Here is a tiny trained network, its code and every weight. The questions are about switching its units off for an input and a target symbol, where a switched-off unit gives its printed mean instead of its output.

import numpy as np


def w(rows, s, z=0):
    codes = np.array(rows[::2]) - 128.0
    scale = np.full(codes.shape[1], s)
    scale[-1] = z or s
    return codes * scale


def norm(h):
    return h / np.sqrt((h * h).mean(-1, keepdims=True) + 1e-5)


def f(y):
    return np.maximum(y, 0)


def softmax(a):
    e = np.exp(a - a.max(-1, keepdims=True))
    return e / e.sum(-1, keepdims=True)


def log_softmax(a):
    a = a - a.max(-1, keepdims=True)
    return a - np.log(np.exp(a).sum(-1, keepdims=True))


def net(x, mask):
    ids = ['αγζηλμπσφ'.index(c) for c in x.split()]
    T = len(ids)
    res = E[ids] + P[:T]
    r = norm(res)
    for j in range(3):
        rows = slice(3 * j, 3 * j + 3)
        q, k, v = (r @ M[0][rows].T for M in (Q, K, V))
        z = softmax(np.where(np.tri(T) > 0, q @ k.T / 3**0.5, -1e9)) @ v
        o = O[0][rows]
        res = res + np.where(mask[j], z, o[:, -1]) @ o[:, :-1]
    y = f(norm(res) @ A[0][:, :-1].T + A[0][:, -1])
    res = res + np.where(mask[3:7], y, B[0][:, -1]) @ B[0][:, :-1]
    return log_softmax(norm(res)[-1] @ U[:, :-1].T + U[:, -1])


Q, K, V, O, A, B = {}, {}, {}, {}, {}, {}
E = w([
[56,70,108,76,223],'α',
[130,181,216,61,44],'γ',
[38,161,83,80,152],'ζ',
[78,238,162,167,190],'η',
[84,117,64,102,173],'λ',
[69,161,107,10,91],'μ',
[99,105,218,104,162],'π',
[93,128,75,51,121],'σ',
[67,152,73,84,142],'φ',
],0.013)
P = w([
[142,116,95,188,68],'0',
[255,143,97,46,244],'1',
[149,153,152,108,150],'2',
[65,93,114,149,131],'3',
[145,143,161,109,148],'4',
[73,92,116,153,133],'5',
[138,134,169,106,152],'6',
[94,101,116,161,128],'7',
[134,122,171,103,154],'8',
],0.016)
Q[0] = w([
[167,86,191,70,187],'h1',
[130,104,56,134,192],'h1',
[60,154,106,3,96],'h1',
[132,193,168,62,179],'h2',
[167,182,155,34,199],'h2',
[129,179,121,85,107],'h2',
[189,155,142,9,194],'h3',
[100,202,84,156,160],'h3',
[132,233,195,52,185],'h3',
],0.017)
K[0] = w([
[111,56,162,132,110],'h1',
[72,122,125,113,167],'h1',
[115,86,135,6,115],'h1',
[157,106,108,173,95],'h2',
[138,124,84,181,57],'h2',
[108,77,144,136,108],'h2',
[152,58,97,174,87],'h3',
[64,156,107,155,138],'h3',
[142,145,92,181,83],'h3',
],0.024)
V[0] = w([
[97,86,93,124,98],'h1',
[136,179,129,143,106],'h1',
[182,70,130,114,102],'h1',
[193,46,102,77,116],'h2',
[6,73,118,90,124],'h2',
[207,113,100,196,146],'h2',
[109,74,120,177,70],'h3',
[161,53,107,150,180],'h3',
[127,158,71,150,161],'h3',
],0.02)
O[0] = w([
[152,128,153,77,121,123],'h1',
[115,95,147,141,176,143],'h1',
[128,154,65,102,126,45],'h1',
[81,118,215,43,154,24],'h2',
[114,178,141,252,209,184],'h2',
[150,24,142,71,121,70],'h2',
[108,89,180,164,65,174],'h3',
[193,114,154,204,149,5],'h3',
[148,183,187,93,118,177],'h3',
],0.015,0.012)
A[0] = w([
[180,46,90,135,99,148],'n1',
[177,236,131,22,188,254],'n2',
[219,182,187,168,188,78],'n3',
[247,110,95,88,254,62],'n4',
],0.02,0.0057)
B[0] = w([
[144,135,119,66,213,196],'n1',
[210,120,100,23,252,255],'n2',
[159,98,61,57,85,242],'n3',
[4,225,160,175,139,147],'n4',
],0.02,0.0091)
U = w([
[131,167,160,136,30,110],'α',
[193,101,75,65,157,254],'γ',
[186,52,207,98,82,48],'ζ',
[98,29,166,173,179,25],'η',
[86,116,225,97,136,24],'λ',
[98,166,46,216,97,146],'μ',
[215,119,171,200,132,30],'π',
[42,200,132,108,190,77],'σ',
[8,82,104,83,74,39],'φ',
],0.014,0.0022)

Each question gives the input, a string of symbols that net reads in full, and the target symbol t.
The units are the heads (3 rows each of Q, K, V and O) and the neurons (one row each of A and B). Each row of codes is followed by its name. A weight is (code - 128) times the scale printed after its matrix; where a second scale follows, it is the last column's (O, A, B and U).
mask holds one flag per unit, heads first, then neurons. A switched-off unit (its flag False) gives its mean, the last column of its rows in O or B, instead of its output. The means were averaged over made-up inputs and are rounded, as every weight is.
A unit's drop is (log p(t) with every unit on - log p(t) with that unit switched off) / (log p(t) with every unit on - log p(t) with every unit switched off).
The circuit of an input: a set's keep is (log p(t) with only the set's units on - log p(t) with every unit switched off) / (log p(t) with every unit on - log p(t) with every unit switched off). Starting from all 7 units, units are removed one at a time, each time the one whose removal leaves the highest keep (on an exact tie, the one counted first), for as long as the keep stays at least 0.8.
units of the circuit, in order: the units of the circuit, biggest drop first
k most important neurons: the k neurons with the biggest drops, biggest first
heads that matter: for each layer, one digit per head in row order, 1 if its drop is at least 0.15 and else 0, layers parted by /
drop when u is switched off: that unit's drop, to one decimal
input μ η η γ φ, target σ: heads that matter : 011
input η μ η η μ μ, target μ: heads that matter : 010
input ζ η η η α, target μ: units of the circuit, in order : [h2, n2]
input μ μ α η γ μ η η γ, target σ: units of the circuit, in order : [h2]
input λ η γ, target ζ: units of the circuit, in order : [h3, h2]
input γ σ φ, target φ: units of the circuit, in order : [h3, n2]
input φ μ α η η η η, target α: units of the circuit, in order : [h3, n2]
input γ λ μ λ η γ π φ π, target φ: heads that matter : 001
input α γ α, target π: heads that matter : 011
input π α η, target η: heads that matter : 011
input φ η η η η μ η γ μ, target α: heads that matter : 001
input γ η η α λ, target φ: heads that matter : 001
input α μ σ μ σ, target π: 2 most important neurons : [n2, n3]
input π η μ η γ φ η η μ, target η: units of the circuit, in order : [h3]
input λ μ λ, target ζ: 2 most important neurons : [n2, n3]
input σ π γ λ φ η η η λ, target λ: units of the circuit, in order : [h2, h3]
input π α η σ σ η η μ λ, target η: heads that matter : 001
input λ η η σ γ σ π, target ζ: 2 most important neurons : [n3, n2]
input α μ γ η γ η η μ λ, target π: 2 most important neurons : [n2, n3]
input α η μ η μ φ φ η, target μ: units of the circuit, in order : [n2]
input γ λ μ μ α, target φ: drop when n2 is switched off : 0.2
input μ λ η φ η γ λ, target σ: drop when h3 is switched off : 0.6
input λ γ η η η μ μ α φ, target ζ: drop when h3 is switched off : 0.5
